Below is a small trained network, with its code and all its weights. Each question gives an input and a class and asks what happens when units are switched off, that is, made to give their printed mean instead of their output.

import numpy as np


def w(rows, s, z=0):
    codes = np.array(rows[::2]) - 128.0
    scale = np.full(codes.shape[1], s)
    scale[-1] = z or s
    return codes * scale


def norm(h):
    return h / np.sqrt((h * h).mean(-1, keepdims=True) + 1e-5)


def f(y):
    return np.maximum(y, 0)


def log_softmax(a):
    a = a - a.max(-1, keepdims=True)
    return a - np.log(np.exp(a).sum(-1, keepdims=True))


def net(x, mask):
    res = np.array(x, float).reshape(1, 4) / 4 @ E
    u = 0
    for l in range(4):
        y = f(norm(res) @ A[l][:, :-1].T + A[l][:, -1])
        res = res + np.where(mask[u : u + 8], y, B[l][:, -1]) @ B[l][:, :-1]
        u += 8
    return log_softmax(norm(res)[-1] @ U[:, :-1].T + U[:, -1])


A, B = {}, {}
E = w([
[180,244,216,65,159,239,160,76,62],'x0',
[136,108,200,175,172,88,30,2,97],'x1',
[219,152,40,75,84,109,10,164,119],'x2',
[108,157,45,133,53,50,148,117,30],'x3',
],0.0041)
A[0] = w([
[76,148,142,119,146,107,253,105,115,92],'L0N0',
[117,86,82,185,144,91,139,213,176,2],'L0N1',
[53,86,184,130,213,122,155,114,196,113],'L0N2',
[154,112,212,127,179,204,132,180,180,42],'L0N3',
[176,179,167,91,110,110,41,64,85,165],'L0N4',
[120,194,192,144,128,126,128,47,61,47],'L0N5',
[140,173,73,102,23,155,118,199,128,128],'L0N6',
[46,102,105,211,167,117,203,125,187,65],'L0N7',
],0.0048,0.0046)
B[0] = w([
[79,138,152,140,85,138,204,72,107,222],'L0N0',
[159,137,45,104,72,131,6,137,146,173],'L0N1',
[139,176,169,167,79,89,126,245,156,233],'L0N2',
[175,121,93,119,74,220,166,30,175,188],'L0N3',
[254,60,137,155,139,115,137,92,69,254],'L0N4',
[193,195,163,152,232,83,67,190,73,203],'L0N5',
[59,162,137,126,132,99,131,158,201,239],'L0N6',
[154,61,165,231,98,81,156,103,80,216],'L0N7',
],0.0046,0.0037)
A[1] = w([
[81,51,20,164,167,124,126,165,194,35],'L1N0',
[192,110,154,204,196,107,86,97,129,113],'L1N1',
[93,43,78,87,188,156,34,60,112,50],'L1N2',
[136,157,84,151,71,79,58,148,138,143],'L1N3',
[200,84,200,116,204,160,139,161,231,110],'L1N4',
[175,92,52,153,106,46,79,23,87,66],'L1N5',
[65,89,208,164,97,160,132,45,67,63],'L1N6',
[3,193,56,58,111,179,190,33,77,5],'L1N7',
],0.0045,0.0027)
B[1] = w([
[127,128,128,94,85,101,57,137,88,205],'L1N0',
[155,141,66,136,174,116,163,161,131,248],'L1N1',
[164,121,122,67,106,144,254,108,145,155],'L1N2',
[75,103,103,87,127,57,138,104,147,238],'L1N3',
[97,157,87,109,150,187,92,93,151,225],'L1N4',
[86,80,81,166,99,96,164,67,105,254],'L1N5',
[105,173,167,89,153,112,137,198,159,207],'L1N6',
[81,143,47,119,92,212,204,66,179,179],'L1N7',
],0.0063,0.0033)
A[2] = w([
[114,73,208,129,97,121,160,198,93,28],'L2N0',
[165,166,101,132,147,107,177,185,163,128],'L2N1',
[203,143,196,66,163,207,41,73,56,14],'L2N2',
[194,105,230,122,195,192,118,27,164,88],'L2N3',
[158,160,105,93,153,241,124,151,164,140],'L2N4',
[127,197,57,54,60,133,126,247,116,58],'L2N5',
[184,202,67,9,53,145,120,113,3,34],'L2N6',
[106,150,114,113,224,87,137,171,123,3],'L2N7',
],0.0048,0.0021)
B[2] = w([
[194,153,168,93,108,88,133,126,83,160],'L2N0',
[136,105,172,138,135,149,100,102,154,181],'L2N1',
[141,126,84,115,254,85,106,93,39,225],'L2N2',
[168,218,47,86,105,86,101,196,122,252],'L2N3',
[43,140,104,162,100,129,143,65,64,240],'L2N4',
[88,109,142,130,168,145,74,157,206,235],'L2N5',
[94,34,221,238,133,173,92,159,184,233],'L2N6',
[133,66,134,192,135,126,157,117,177,138],'L2N7',
],0.006,0.0031)
A[3] = w([
[202,142,128,81,188,142,109,37,76,79],'L3N0',
[105,145,154,144,123,131,163,118,132,105],'L3N1',
[193,114,52,2,144,128,84,179,184,148],'L3N2',
[107,87,70,159,153,49,144,55,100,132],'L3N3',
[89,72,168,178,35,157,161,150,168,128],'L3N4',
[140,208,204,179,176,165,158,81,137,41],'L3N5',
[173,155,111,121,143,83,111,193,189,5],'L3N6',
[185,203,114,73,143,180,177,67,172,172],'L3N7',
],0.0065,0.0015)
B[3] = w([
[219,214,96,195,244,68,73,136,38,209],'L3N0',
[165,74,165,86,127,158,171,131,91,166],'L3N1',
[87,238,211,191,214,76,231,157,62,189],'L3N2',
[218,140,110,75,52,239,119,143,178,254],'L3N3',
[204,174,142,86,212,167,80,58,99,230],'L3N4',
[2,86,89,103,58,48,150,197,151,211],'L3N5',
[72,146,109,141,202,175,98,241,181,157],'L3N6',
[126,96,27,32,129,168,166,46,78,198],'L3N7',
],0.0051,0.0058)
U = w([
[70,142,122,135,155,103,70,214,196,185],'0',
[185,194,89,129,208,106,105,92,15,175],'1',
[130,106,252,165,116,100,206,124,96,127],'2',
[174,100,186,156,164,199,73,109,168,93],'3',
[201,45,72,153,29,89,118,75,129,149],'4',
[90,113,103,69,60,82,68,116,92,3],'5',
[63,162,99,63,99,201,200,90,122,153],'6',
],0.013,0.0046)

Each question gives the input, the list of numbers given to net, and the class t.
The units are the neurons (one row each of A and B). Each row of codes is followed by its name. A weight is (code - 128) times the scale printed after its matrix; where a second scale follows, it is the last column's (A, B and U).
mask holds one flag per neuron, layer by layer. A switched-off neuron (its flag False) gives its mean, the last column of its row in B, instead of its output. The means were averaged over made-up inputs and are rounded, as every weight is.
A unit's drop is (log p(t) with every unit on - log p(t) with that unit switched off) / (log p(t) with every unit on - log p(t) with every unit switched off).
The circuit of an input: a set's keep is (log p(t) with only the set's units on - log p(t) with every unit switched off) / (log p(t) with every unit on - log p(t) with every unit switched off). Starting from the 12 units with the biggest drops (on a tie, the unit counted first), units are removed one at a time, each time the one whose removal leaves the highest keep (on an exact tie, the one counted first), for as long as the keep stays at least 0.8.
units of the circuit, in order: the units of the circuit, biggest drop first
most important unit: the unit with the biggest drop
top k neurons: the k neurons with the biggest drops, biggest first
top k neurons in layer l: the k neurons of layer l with the biggest drops, biggest first
input [-2,-4,-8,2], class 2: top neuron	L0N7
input [-2,7,7,2], class 4: units of the circuit, in order	L1N5, L3N3
input [-6,8,-5,-5], class 0: units of the circuit, in order	L0N2, L0N4
input [-7,-6,-7,0], class 4: top 4 neurons	L0N7, L0N1, L3N2, L1N6
input [-3,-4,-5,-7], class 3: units of the circuit, in order	L3N4, L0N7, L3N2
input [-4,-5,-1,8], class 0: top 2 neurons	L0N6, L2N5
input [1,-2,-7,-1], class 2: top 2 neurons	L0N7, L0N2
input [-5,-7,-8,-4], class 2: units of the circuit, in order	L0N7, L2N0
input [4,-7,8,-6], class 6: units of the circuit, in order	L2N4, L3N0
input [1,-4,-6,2], class 2: units of the circuit, in order	L0N7, L3N7
input [-3,-5,-4,3], class 4: units of the circuit, in order	L0N7, L3N2
input [-5,-4,-3,2], class 4: units of the circuit, in order	L0N7, L3N3
input [-3,8,3,2], class 4: top 2 neurons	L1N5, L3N3
input [4,0,-8,8], class 6: units of the circuit, in order	L1N7
input [1,3,-7,-3], class 0: top 2 neurons in layer 2	L2N3, L2N4
input [0,-2,-8,-7], class 6: top 3 neurons	L0N3, L1N4, L2N6
input [1,-5,-6,-1], class 2: units of the circuit, in order	L0N7, L0N2
input [-3,-5,-3,8], class 6: top 2 neurons	L0N4, L1N7
input [-1,3,-5,7], class 2: top 4 neurons in layer 0	L0N7, L0N5, L0N3, L0N1
input [2,1,-5,4], class 2: most important unit	L0N5
input [3,0,-4,6], class 6: top 3 neurons in layer 0	L0N0, L0N2, L0N7
input [1,-4,3,-2], class 0: top 3 neurons in layer 0	L0N6, L0N0, L0N4
input [1,-3,-8,5], class 2: top 4 neurons in layer 0	L0N7, L0N3, L0N2, L0N1
input [-1,8,-4,3], class 4: top 2 neurons in layer 1	L1N5, L1N4
